Below is a small trained network, with its code and all its weights. Each question gives an input and a target symbol and asks what happens when units are switched off, that is, made to give their printed mean instead of their output.

import numpy as np


def w(rows, s, z=0):
    codes = np.array(rows[::2]) - 128.0
    scale = np.full(codes.shape[1], s)
    scale[-1] = z or s
    return codes * scale


def f(y):
    return np.maximum(y, 0)


def softmax(a):
    e = np.exp(a - a.max(-1, keepdims=True))
    return e / e.sum(-1, keepdims=True)


def log_softmax(a):
    a = a - a.max(-1, keepdims=True)
    return a - np.log(np.exp(a).sum(-1, keepdims=True))


def net(x, mask):
    ids = ['ΓΔΛΠΣαεζημξτφψ'.index(c) for c in x.split()]
    T = len(ids)
    res = E[ids] + P[:T]
    u = 0
    for l in range(2):
        r = res
        for j in range(2):
            rows = slice(2 * j, 2 * j + 2)
            q, k, v = (r @ M[l][rows].T for M in (Q, K, V))
            z = softmax(np.where(np.tri(T) > 0, q @ k.T / 2**0.5, -1e9)) @ v
            o = O[l][rows]
            res = res + np.where(mask[u + j], z, o[:, -1]) @ o[:, :-1]
        u += 2
        y = f(res @ A[l][:, :-1].T + A[l][:, -1])
        res = res + np.where(mask[u : u + 4], y, B[l][:, -1]) @ B[l][:, :-1]
        u += 4
    return log_softmax(res[-1] @ U[:, :-1].T + U[:, -1])


Q, K, V, O, A, B = {}, {}, {}, {}, {}, {}
E = w([
[100,167,185],'Γ',
[150,103,182],'Δ',
[151,108,167],'Λ',
[99,194,122],'Π',
[164,105,18],'Σ',
[15,251,191],'α',
[51,65,22],'ε',
[173,99,181],'ζ',
[183,75,153],'η',
[194,119,175],'μ',
[143,30,172],'ξ',
[139,73,92],'τ',
[68,150,120],'φ',
[251,154,192],'ψ',
],0.012)
P = w([
[27,161,125],'0',
[47,134,172],'1',
[77,93,194],'2',
[111,46,206],'3',
[115,20,220],'4',
[102,2,242],'5',
],0.0072)
Q[0] = w([
[118,214,61],'0.h1',
[142,166,83],'0.h1',
[135,103,138],'0.h2',
[149,7,167],'0.h2',
],0.019)
K[0] = w([
[72,197,9],'0.h1',
[51,155,17],'0.h1',
[100,50,121],'0.h2',
[188,96,239],'0.h2',
],0.013)
V[0] = w([
[173,254,68],'0.h1',
[214,156,112],'0.h1',
[152,141,104],'0.h2',
[168,143,185],'0.h2',
],0.0086)
O[0] = w([
[222,1,192,2],'0.h1',
[198,78,183,114],'0.h1',
[196,145,170,96],'0.h2',
[179,126,103,193],'0.h2',
],0.0083,0.0059)
A[0] = w([
[199,111,226,51],'0.n1',
[99,160,158,2],'0.n2',
[248,149,127,220],'0.n3',
[2,207,156,153],'0.n4',
],0.0076,0.0059)
B[0] = w([
[111,116,87,153],'0.n1',
[117,152,172,130],'0.n2',
[6,114,175,172],'0.n3',
[222,90,160,244],'0.n4',
],0.012,0.011)
Q[1] = w([
[179,216,41],'1.h1',
[150,28,111],'1.h1',
[120,84,254],'1.h2',
[233,132,108],'1.h2',
],0.007)
K[1] = w([
[255,241,122],'1.h1',
[155,105,230],'1.h1',
[31,73,7],'1.h2',
[168,37,116],'1.h2',
],0.0092)
V[1] = w([
[110,74,188],'1.h1',
[19,88,53],'1.h1',
[136,1,76],'1.h2',
[106,169,138],'1.h2',
],0.0094)
O[1] = w([
[46,203,123,255],'1.h1',
[177,254,143,89],'1.h1',
[203,135,47,156],'1.h2',
[8,190,161,116],'1.h2',
],0.008,0.0059)
A[1] = w([
[109,170,180,2],'1.n1',
[68,222,173,57],'1.n2',
[13,85,80,157],'1.n3',
[254,100,190,166],'1.n4',
],0.0079,0.0053)
B[1] = w([
[182,36,72,163],'1.n1',
[176,83,134,243],'1.n2',
[254,232,126,250],'1.n3',
[81,96,57,253],'1.n4',
],0.0085,0.0048)
U = w([
[156,151,137,86],'Γ',
[124,150,148,173],'Δ',
[145,254,195,226],'Λ',
[165,131,173,2],'Π',
[226,159,80,57],'Σ',
[99,186,247,174],'α',
[184,106,183,82],'ε',
[108,125,147,64],'ζ',
[145,137,140,33],'η',
[166,125,126,151],'μ',
[128,203,56,197],'ξ',
[233,149,138,36],'τ',
[134,116,148,80],'φ',
[96,113,118,197],'ψ',
],0.011,0.0053)

Each question gives the input, a string of symbols that net reads in full, and the target symbol t.
The units are the heads (2 rows each of Q, K, V and O) and the neurons (one row each of A and B). Each row of codes is followed by its name. A weight is (code - 128) times the scale printed after its matrix; where a second scale follows, it is the last column's (O, A, B and U).
mask holds one flag per unit, layer by layer, with each layer's heads first. A switched-off unit (its flag False) gives its mean, the last column of its rows in O or B, instead of its output. The means were averaged over made-up inputs and are rounded, as every weight is.
A unit's drop is (log p(t) with every unit on - log p(t) with that unit switched off) / (log p(t) with every unit on - log p(t) with every unit switched off).
top k neurons: the k neurons with the biggest drops, biggest first
k most important neurons of layer l: the k neurons of layer l with the biggest drops, biggest first
which heads matter: for each layer, one digit per head in row order, 1 if its drop is at least 0.15 and else 0, layers parted by /
drop when u is switched off: that unit's drop, to one decimal
input ψ ψ ξ ψ ξ, target Λ: which heads matter => 00 / 10
input η φ η ψ Σ μ, target Λ: most important neuron of layer 0 => 0.n4
input ψ ψ Λ, target Λ: which heads matter => 10 / 10
input ψ ψ Γ Σ, target Λ: which heads matter => 00 / 10
input α ψ ξ ψ, target α: which heads matter => 00 / 00
input ψ Γ ψ τ, target Λ: top 2 neurons => 0.n4, 0.n3
input α ψ ψ η, target Λ: top 3 neurons => 0.n3, 0.n4, 1.n3
input ψ Γ ψ Δ, target Λ: top 4 neurons => 0.n4, 0.n3, 1.n3, 1.n4
input ψ ψ Π η, target Λ: top 3 neurons => 0.n4, 0.n3, 1.n4
input ψ Π φ ψ ψ, target Λ: 2 most important neurons of layer 0 => 0.n3, 0.n4
input ψ ψ μ, target Λ: top 4 neurons => 0.n4, 0.n3, 1.n3, 1.n4
input Π ψ Λ, target Λ: drop when 1.h1 is switched off => 0.2
input ψ Σ ψ Δ ψ Δ, target Λ: drop when 0.n4 is switched off => 1.7
input ψ ψ ζ, target Λ: drop when 1.n1 is switched off => -0.1
